Rows lie near named flat spaces through zero. A row that begins with a name and a colon came from that space; any other row is followed by the name of its block's space that it lies nearest.
gubikbofun: [-136  -63 -335  301  168 -335  309   49 -194   33  129    4 -262 -144
  -31  115 -278 -284 -191   27]
kipdor: [-198  157 -517 -158   27  -28   15 -476  228  210 -144 -207 -308   32
  -18 -291 -206  -36  217  132]
ninpabar: [-117  -28 -134 -268   26 -316   73 -142  109  -92 -132  -30  -95   42
 -200   59  -70  -63   88  144]
gubikbofun: [-164  118 -309  136  -32  131 -247 -247   34  103   56 -135 -199  123
  133 -429  -40  103  341  -95]
nogzome: [ -24 -114  324  389  -41  176  201 -251   56  451 -288  -66 -139 -145
 -339   58   49  152 -228 -117]
ninpabar: [   7  101  -74 -148 -183 -390   54   13   53 -122  258   55 -122  110
 -168  -62  -48 -148   -6  -27]
gubikbofun: [  -2   -3 -131    3  -34  -83   40 -196  142   81  127  -50 -136   76
 -130 -232  -42  -40  109   30]
ninpabar: [-292   17 -319  278   90  -32   96 -332   83  447 -238 -155 -276  -72
  -61 -143 -165  -47  -21  -48]
nogzome: [ -47   22  114 -135  -33  206  -58  -66   18  -40 -370  -90   21  -92
   59  173  -18  157  -32   45]
gubikbofun: [-384    2 -378 -225  170  -86  -47 -563  411   21 -473 -358 -291  -16
  -80  -22  -46 -110  220  173]
ninpabar: [ 263 -165  114  278  213  -55  386  277 -206  169  339  236  149 -116
 -102  176    1 -210 -325   67]
lalarulem: [  -2  -18 -288 -457  198   24 -245  -93  107 -334   33  -35  124  187
  147 -198   68   45  507  264]
merukegal: [ 181  -32  684  -31 -324  296 -240  270 -106 -122  -60  129  256   97
  -21  117  227  273  -62 -140]
lalarulem: [-204  128 -381  294  124   80  127 -240    0  303 -198 -186 -265 -218
  136  -26 -192  -41 -130  -97]
gubikbofun: [-181  136  -43 -143 -150 -118 -126 -143  147  114 -145  -58  -74   98
  -62  -45   34  -19   44  -63]
gubikbofun: [   0  -61 -377 -387  213 -148  -47 -258  187 -295  172  -73  -85  187
  -73 -244   -5 -122  470  337]
lalarulem: [   0   18   65  231  158   89  140   68 -151   77 -151   -3   16 -233
   42  284   49   20 -234  -98]
lalarulem: [ 264  -83  459 -414 -193  192 -133  -72  278 -270 -123  -27  220   77
 -165  -20  210  300  133   78]
kipdor: [  74  204  273 -338 -451  -21 -318  249 -136 -501   78   60   30  152
  109   59   17  162   93 -100]
kipdor: [  60  -32  -61   18  -43 -183   11  110    7  -69  260   66   27   70
    0 -139  -36  -62   23  -40]
merukegal: [ 117  -25  330   32 -205   29 -116   99   15   27  186  111  106  164
 -129 -119  166   68   29 -103]
ninpabar: [  19  123 -196 -126  -90  -74 -103   16   -3 -155  190   -6  -49   81
  119 -177  -70   -6  143  -14]
gubikbofun: [-146   -2 -133 -109  -17 -146   42 -179  242  -17 -221 -167 -109  -75
  -25   36  -91  -45  -55    3]
merukegal: [ 147  -49  -45   -6   23  126  163 -513  500  215  -43 -226 -118  -87
 -251 -319   55  142   58    4]
lalarulem: [ -42   54  -13 -112  -53   55  -95 -133   11 -195 -211 -117  -95  -57
    4    2  -28  218  138  -21]
nogzome: [  61  -83 -112  -38  221   12  148  -32  111 -112  -44  -83   45 -158
   69  124  -13  -78  -78   94]
lalarulem: [ 234  165  413  -94 -433 -230  -25  629 -461 -343  390  353  133   92
    9  274  -31  -20 -264 -149]
lalarulem: [-152  -64 -400  151  277 -336  169  -57   50  109  153  -18 -101  -28
  -17  -49  -70 -293   -8   33]
merukegal: [   1   28  -28  117  -21   58   38 -267  211  222   24 -102 -113    2
 -133 -197   65   18   23  -71]
gubikbofun: [  14 -150  113 -181   88  -68  102   58  -77  -99 -153   77   68    6
 -137  218  -37  -19   -4  221]
gubikbofun: [   1   -6  424  180 -260 -385  146  402 -255   30  144  251   34   15
 -238  358   34 -170 -424 -195]
ninpabar: [ -18   47   90 -106 -210 -313  -47  172  103  -54  194   82   65  127
  -45    4   41 -168 -116 -108]
ninpabar: [ 189 -135  291  -96  -14  -43  140  -14   40 -108   64   72   46   20
 -294   93  103   30  -21  111]
nogzome: [ -78  -67  111  196   75  -26  211  -23 -190  104 -240    9 -133 -164
 -174  292  -74    7 -199   20]
lalarulem: [  46  -43  125   67  -70  -82   78   97  -58   56  132   95    3   48
 -106   37   -4  -97 -106    4]
kipdor: [ 177  -30  805 -353 -474  354 -332   47  159 -265 -300  -10  221  139
 -133   98  253  407   51  -53]
merukegal: [ 376   -9  249  -26 -199 -407   64  753 -234 -352  753  392  366   96
  108   83   52 -193 -278 -173]
gubikbofun: [  10 -102  247 -273  -98 -241  141   83    7 -182  -34   89  -16   82
 -271  319  -14 -222 -135  224]
ninpabar: [   7  173  164 -745 -381   71 -539 -154  302 -375  -86  -55  124  391
  -11 -277  204  258  526   87]
kipdor: [ -63  168  313 -516 -408  -14 -377  236 -153 -445 -140   91   76  242
   70  206   39   87  142   64]
kipdor: [ 340   64  205  -84 -240  168  -65   76  -56 -362  321   29   -5   32
    6 -166   17  211  106  -44]
kipdor: [ 103  106  110  -95 -130  -73 -104  122  -24 -176  191   69   72   69
    5  -22  121   39   37 -106]
nogzome: [  88 -129  276   -7   33   10  -27  204 -107  -65   70  149  189   80
  -72  122  146  -13   -8   45]
kipdor: [ -33   71 -233   75  126 -109 -116  -36   66  -94  182  -52    7   11
  113 -190  118   10  176 -151]
lalarulem: [ 244 -103  524 -142 -307  124 -193  412 -234 -433  130  180  222  125
   42   83   38  222   32  -10]
merukegal: [ 174   64  216 -163 -179  416 -414  -16   36 -299   37  -53  143  138
  177 -290  185  406  382  -81]
ninpabar: [ 386 -157  593 -274 -233  126 -115  165  113 -378  292  131  249  211
 -196  -45  258  109  113   94]
merukegal: [ -67  -31  205  134   28   90   13  184 -168  120 -207   70  111  -85
   56  285   42   -1 -216  -57]
kipdor: [ 260  129  217  -87 -458  -62  -54  204 -124 -224  466  150  -59  174
  -62 -186  -86   36  -10  -75]
kipdor: [ 149 -141  350  201  -80  504  177 -209   53  289 -376 -108  -46 -209
 -130   47  -92  304 -204   36]
ninpabar: [ -77   54  324 -215 -300  282 -183 -339  194   22 -419 -167 -144   83
 -202  -13   65  249  125   44]
gubikbofun: [-249   26 -662   50  350   -2   78 -399  112  175 -194 -226 -250 -109
  120 -191 -202  -63  216  141]
ninpabar: [-286   18 -272  351  245  286  137 -271 -170  270 -558 -228 -291 -326
  134  194 -233   98 -115   10]
merukegal: [-128 -200 -298  295  216 -153  276 -161  212  102   22 -190 -209 -165
    8  -26 -203 -299 -182   48]
nogzome: [ 338  -24  199 -202 -193 -319   78  424 -122 -361  487  264  214   86
  -62   15   -7  -17  -87  -24]
lalarulem: [ -26  110  -60  177 -140  218  110 -228  183  347 -195 -176 -155 -177
   59  -86 -155   70 -243 -130]
merukegal: [ -56   16  164   30 -103  158  -11 -125   35   59 -240  -91  -96  -51
  -66   98   -1   77  -71  -14]
nogzome: [-114   47 -289   56   78  149   53 -158   97  193 -250 -162  -82 -162
  205  -51 -203   37  -75    5]
ninpabar: [-257 -159  -49  169  330   98   23  -85   38  388 -460  -49  125 -104
   34  166   70   -4  -65   29]
kipdor: [-108  195 -330 -343   16 -217 -250 -178  216 -341  192 -118  -97  186
   71 -193  140 -131  374   23]
ninpabar: [-118  -33 -135  308  110 -144  153   27 -183  -18   53  -26 -213 -115
  -16  126 -115 -160 -123  -44]
nogzome: [  48   11  207  -18  -39  -69   43  338  -98  122  -78  169  290  -73
   86  262   49   -1 -307 -110]
gubikbofun: [-305  235 -382 -120   23  -39 -275 -290  154  133 -150 -152 -132  120
  118 -228   62    6  296  -76]
kipdor: [109 -50  93 -31 -69 -93  81 118  -8 -56 125  74  55   7 -53  23 -35 -30
 -92  11]
kipdor: [ -54  -43  164 -294  -13   72 -124 -113  213 -133 -328 -103   99   14
  -40  128  123  102   77   79]
nogzome: [-266  117 -271  424  185  242  -19 -219    2  611 -346 -136  -70 -183
  186  -96  -17  109  -94 -230]
nogzome: [ -75   22  157   17  -33  116 -141  117 -275  -47 -138   85   20   57
   20  137   42  103   79   11]
lalarulem: [   6  149   -9 -305 -215  181 -376  -65   -1 -189   71   -4    3  269
  104 -287   56  169  410   56]
nogzome: [ 215 -145  179   42  -31   98   23  241 -121  -69  210  146  177   45
   43  -60  -29   56  -18   49]
merukegal: [ 104  -15  304 -205 -224  287 -183 -143  195 -130 -149 -100   36   79
  -51  -98   95  231  133   29]
merukegal: [ -59  -93  120  212  -44  181  -42 -140   37  251 -134  -48  -52   26
  -85 -146    7  128   38  -51]
merukegal: [  36  -89   44  207  -17  119   30  121 -128   12  -41    1   17 -104
  120  -14 -135  124  -90  -70]
gubikbofun: [  -9   36 -172 -265  145 -258   14  -46  124 -166  130   16   36   77
  -69   33  115 -178  126  113]
merukegal: [-375   94  -65  168  269  134  -57   82 -290  276 -498    6   28 -129
  193  477   72 -128 -169  -10]
lalarulem: [ 115  -55  280  -43 -115    3  -66  177   24 -157    3   45  172  -13
    9   71   96  125  -74 -106]
lalarulem: [  95   19 -334 -317    7 -368  -23    4  280 -228  454   16   56  182
   35 -312  -17 -217  198   83]
nogzome: [-214 -129 -334  396  451    8  293  -23 -286  278 -324  -34 -114 -309
   89  255 -223  -55 -174   67]
nogzome: [-363   47 -431  566  298   37  174 -304 -167  533 -270 -143 -354 -207
    7  -12 -163  -70  -75 -101]
[ 154   81  133 -203 -179 -181  -76  171   10 -381  391   85   22  153
  -40   13  115 -154   40   -1] | kipdor
[  88  117  212  471 -205   -8  224  312 -426  247  201  195 -101 -138
  -28  200 -131  -62 -462 -237] | nogzome
[ 218 -129  248 -281 -117   47 -118  -19  242 -252  143    9  166  161
 -113 -179  145  118  198   90] | merukegal
[ 125   54  213  -75 -172   13 -136  221 -111 -220  157  101  115   74
   54   18   84   86   18  -87] | lalarulem
[ -55 -126  -47  303  215  -76  140  131 -205   73  130   82  -32  -38
  -12  124  -10 -211  -98   31] | ninpabar
[ 433 -131  505 -521 -259 -241 -121  617   25 -747  546  282  456  239
   29  156  187 -129  -30  104] | ninpabar
[ 92 -13 200 -31 136  81  39 100 -45  64 -19 108 200 -21 -53 213 224 -33
 -87  28] | lalarulem
[ 169  194  406 -293 -544 -264 -332  404  -50 -317  489  257  198  365
  -43 -114  212   -3   58 -215] | gubikbofun
[ 247 -204  401 -138   -8  -47   50   50  148 -281  176   61  147   77
 -266   70  235   -6   33   91] | gubikbofun
[ -55   12   40  -94   58 -177  -58  359 -308  -20   95  258  192  132
   57  210   48 -152  -19   69] | lalarulem
[-132   -6 -372  246  145 -148   77 -111   -3  105   88  -83 -176  -67
   60 -180 -140  -72   47  -73] | ninpabar
[-149  -12 -106  223  205 -315  331  -57  -34  289  -72   28 -126 -155
 -224  283   -2 -272 -304  -26] | gubikbofun
[-152  -98 -346  228  137 -131  245 -193 -113  133  -51  -78 -335  -93
 -101  -67 -328  -99    4  130] | nogzome
[ -50    9  214  -13 -121  415  -53 -206  -74  153 -446  -89 -110  -48
  -63   77  -72  263   25   93] | lalarulem
[ 154 -105  369 -186  -99  319 -176  140 -135 -371 -143   24  141   32
   64  124   53  256  134  116] | kipdor
[ 140   88  163 -200 -123 -168 -137  232  -32 -246  292  154  182  150
  -14    5  198  -18   67  -77] | lalarulem

Each name stands for a flat space through zero: a line, a plane or more. A row that begins with a name and a colon came from that space; any other row is followed by the name of the space it lies nearest, among the names in its block.
neli_rorib: [ -30  183 -292  -17 -307   62   44  204  -71  202   69   18  -14  -68
  -76 -233 -163 -108  -12  -42]
neza_meli: [ 122  111  262 -112  182  274 -311  129 -247  -10   -5  135  509  160
   84  -14  199  -89   76  322]
duf_zupe: [-105 -156  -76   31  110   59   78  -65  123 -121 -116   86  127  -32
   24    9  -36   12 -237 -237]
pomu_zira: [  63  158   28  126  294  -87 -129  -51   -3  313   -4   10  -55 -313
  187 -173    1  -85   85   12]
neza_meli: [ 124 -188  157    8 -121  -33  -44   33  -32 -113  -26  -29   31  159
  -55   97   12   30   65  110]
pomu_zira: [  60 -250   23  -22 -335   60  146  176 -324  -71   -5  184  297  314
  -51   20 -124 -206 -171   46]
duf_zupe: [  90  -50   68   11  230 -104   79 -249  135 -218 -126  -92 -241  -34
  -40   24  109  225   42 -129]
duf_zupe: [ 109 -100   46  -59  -49   51  -27   84  115   55   87   37   99   31
  -23   66  -15 -121   41  167]
neli_rorib: [ 230  -37 -132   65 -386 -166  393 -474   14 -263 -207 -326 -744   40
 -292 -242    9  424    6 -357]
neza_meli: [-166 -115 -355  232 -169    5  189   32  196  307   24 -101 -341 -290
  110  -33 -228 -254 -189 -209]
duf_zupe: [  -4  372  -19   27  131  -82 -117  -48 -214   47  -65  -83 -170  -98
   13 -216   75  196  178  -70]
duf_zupe: [-101 -282  -34  241 -216 -148  -84  142   36  162  -63   19  101 -130
   92  -34 -233  -99 -135 -116]
neli_rorib: [-116 -382 -169  220 -212   38 -128  167  202   83  -77  -12  180 -137
   76   -7 -267 -176 -245 -121]
neza_meli: [ -77  -23 -159 -117  145  129   89  -32  172  -89   31  107  157  -17
  -18   22  -35  -77 -181 -101]
pomu_zira: [ 125  -84   66  177  -87    1  -40  305 -299  135  -91   53   36   34
  114  -40    8 -193  110  192]
neli_rorib: [ -73  333 -228 -166   16   89  121 -225   85  -23   57  -57 -152  -81
 -121 -182   24  149  -57 -190]
neza_meli: [ -74  144  -18  -36  261 -164 -313  -99  157  167  101   56  252 -259
   70 -169 -177   46  -16 -105]
neli_rorib: [-191 -139  -91  -85  123   67   23   63  414 -125  134    0  114  -92
   36  299   66  -83  -64  211]
duf_zupe: [-143  158 -139 -148  212 -175  318 -396  327 -356  -19 -136 -444  -85
 -161   80  148  408   -4 -257]
neza_meli: [  24  -92  128  208  113   47 -380  203 -170  429   64   61  284 -133
  291  -18 -161 -386    5  173]
pomu_zira: [  43   -5 -242  -15 -343   57  192   -9 -104 -148 -120  -16  -60   83
 -181 -239  -93  101 -136 -206]
pomu_zira: [  38 -177 -240   19 -281  184  369  125 -183   59  -17  157   50  124
  -14  -67 -127 -334 -273  -75]
neli_rorib: [ -60   77 -265  125   -9   15  149  -50  220   88  -38 -178 -412 -284
   33  -66   32    6   13  -46]
neza_meli: [  54 -150 -363  201 -299  -75  369  -22 -414  -79 -248   86  -63  -14
  -17 -402 -227  -92 -325 -324]
neza_meli: [  -6  159  281 -268  345 -136   26 -157  246 -375   44  -57 -223  202
 -176  336  288  421  295    8]
neli_rorib: [ 269  213   12 -253 -199   76  125  -12 -184 -475 -114  -86 -133  336
 -347 -130  248  385  246  128]
neli_rorib: [-191   63   19   21  249 -202  222 -302  379  169  188 -112 -418 -302
  127  249  106    8   30   22]
neza_meli: [ -51 -105   -6   48 -160   55   23  -43  295  -26   20 -206 -275  -41
  -47  179   70   74   51   56]
neli_rorib: [ 150  209  276   89  112  -74 -417  148 -433   51 -104  -48   89   95
   69 -134   72  123  313  145]
neza_meli: [ 115  -49  259  123 -143   28 -166   62 -265   28  -77  -87   25  110
   61   19  130   22  144  233]
pomu_zira: [ -43 -196  247  -66   27   11 -229  189  258  179  198  156  469  -27
   94  240  -12 -192   15  315]
pomu_zira: [ -45 -140  -57   42   14   56   72  207 -194  -84  -55  118  113  160
   48   95  -64 -176  -90  -21]
neli_rorib: [ -60   15 -225   22 -265   33  -31  -69  -11   93   -8  -25   41  -41
  -84 -243 -260    4 -198 -303]
neza_meli: [ -73  217 -331  177 -146  -97  -69 -132  121  129 -104 -242 -327 -392
  -21 -385 -113  206   -2 -225]
neza_meli: [ -33 -147   85  -42  -12  238 -260   31  169  230  136  132  569  -85
  123   10  -71 -269 -206  175]
duf_zupe: [-233   71  -62 -169   33  118  114  -75  314 -160   71  -28  -77   65
 -109  227   97  145  -68 -136]
pomu_zira: [-224  139   94 -164  627 -102 -165 -148  533  184  266  134  236 -342
  175  217   51  -51   -2   73]
neli_rorib: [-199   71  164   25  389  -62 -314 -133  206   58   39  -46   82 -149
  142  150   23  107   22  -93]
neza_meli: [  92 -320  314 -260   26  196  109   90  -23 -100  145  366  621  397
  -20  313   57 -278 -185  208]
duf_zupe: [ 302  -24   26  301 -529 -394   10   58 -555   60 -206 -169 -316   -7
  -72 -429 -133  177  226   44]
neli_rorib: [-164  143 -167  -19 -169  -70  -98  -82  205   95   66 -102  -68 -155
  -91 -132 -156  159  -44 -218]
pomu_zira: [ 161  -62  -24  284 -580  -36 -217  209 -479   31 -228 -196  -83   99
  -57 -327 -136   89  107   22]
pomu_zira: [ 230  122  154  243   63  -35 -248  190 -350  268 -158  -44  -66 -120
  160 -238   62  -59  257  155]
duf_zupe: [ -98  -82 -145   40   17   19  -92  -75  432  199  104  -58   22 -297
   54  -10 -138  -91 -120  -51]
neli_rorib: [  55 -311   49  -17   14  142   52   22   32 -234 -114  123  309  141
   -7   76   30  -65 -199   20]
duf_zupe: [  33 -177   93   -8  147 -158   88  -14  -29   14   96  138  141    3
   98  127  -47 -177  -44  145]
duf_zupe: [-195 -177  210 -201  234  283 -300 -174  641  426  352  271  829 -239
  187  190  -84 -343 -378   93]
pomu_zira: [  97   45 -192  150 -293   92 -128  173 -291   83 -200   -3  109  -26
  -39 -416 -170   -4  -72 -172]
pomu_zira: [ 137  100  209 -171  154 -148  139 -284 -121  -77   55  112   46  102
  -61  -43   93  131   26  -19]
pomu_zira: [-122 -393 -303  309 -361   47  -90  310  -84  268  -49   67  255 -126
  154 -130 -443 -430 -338 -127]
duf_zupe: [  49  -69   54    0 -146  259   13  213 -167 -168  -81  -94 -157  345
  -69  223  119  -46  105   84]
duf_zupe: [  29   85  100 -213    0  189   46  174 -242  -73   38  272  437  274
  -51   10   91  -95  -53  102]
[  80 -206 -111  -17  221 -108  137   29  263 -125  -23   95    8 -102
   -5   50  -61  -67  -48  -19] | duf_zupe
[   4 -140  -91  109  -10  125  128  -11   -5  -33 -130  -11  -86  -10
   44   -6    9  -82 -141 -115] | neza_meli
[  85 -257  -37  305 -301  -28   86  195 -493   76 -137  -38 -107  112
  133  -45 -120 -269  -53   92] | neza_meli
[  38  -60   14   68  -95  122 -207  338 -156   46 -108  143  420   20
   48 -137  -27 -102  -20  116] | neli_rorib
[-149   92 -139   94  -13  101 -299  186 -108  304   52   92  390 -188
  166 -198 -194 -230 -135    7] | neli_rorib
[  -3   30 -133   49 -169 -159  112 -112  195  -75   51 -291 -519 -114
  -91   63   29  158  172   92] | neli_rorib
[  68   91 -114    4   47  144   74    7 -133   13  -80   32  -29    8
    6 -143   20  -65  -52  -80] | neli_rorib
[ -25 -405 -152   82 -101  133  149   55  164  -19   40    3   18   27
   67  203 -136 -333 -234   56] | duf_zupe
[  53  -65 -197  238 -285   31  104  259 -377  113 -137  -23 -131    4
   71 -174 -106 -207  -25   24] | pomu_zira
[   2 -168  191  124   49  -54 -317   50  141  403  129   44  240 -167
  185   54 -178 -238  -20   74] | neza_meli
[  -4   63  -70   52   33  108  -88  103 -112   87  -20   -6   27  -21
   66  -57  -25 -114    2   21] | duf_zupe
[ 100  199 -520  335 -105   -4  390   74 -584 -272 -492 -228 -771  -35
  -37 -439   37  156   36 -352] | neza_meli
[ 130  106  235  -68  115   52 -183  236 -318  -16  -51  154  256  234
    1   -7   81   -4  173  100] | neli_rorib
[-133  249 -452  130 -108 -135  216 -144   55  156  -88  -91 -365 -375
  -27 -409 -167  118 -132 -404] | neza_meli
[ 106  -68 -191  120 -223  208   19   90 -268   89 -215  133  277  -16
    7 -411 -150 -134 -274 -224] | neli_rorib
[ -41 -135  -84   39  -73   77  128  -63   38 -117  -44  -73 -139   62
  -17   94   -3  -26 -107  -66] | duf_zupe
[-119  348 -348 -120  303  242   93 -123  224 -214  -85 -152 -353 -102
  -89  -55  146  188    8 -239] | duf_zupe
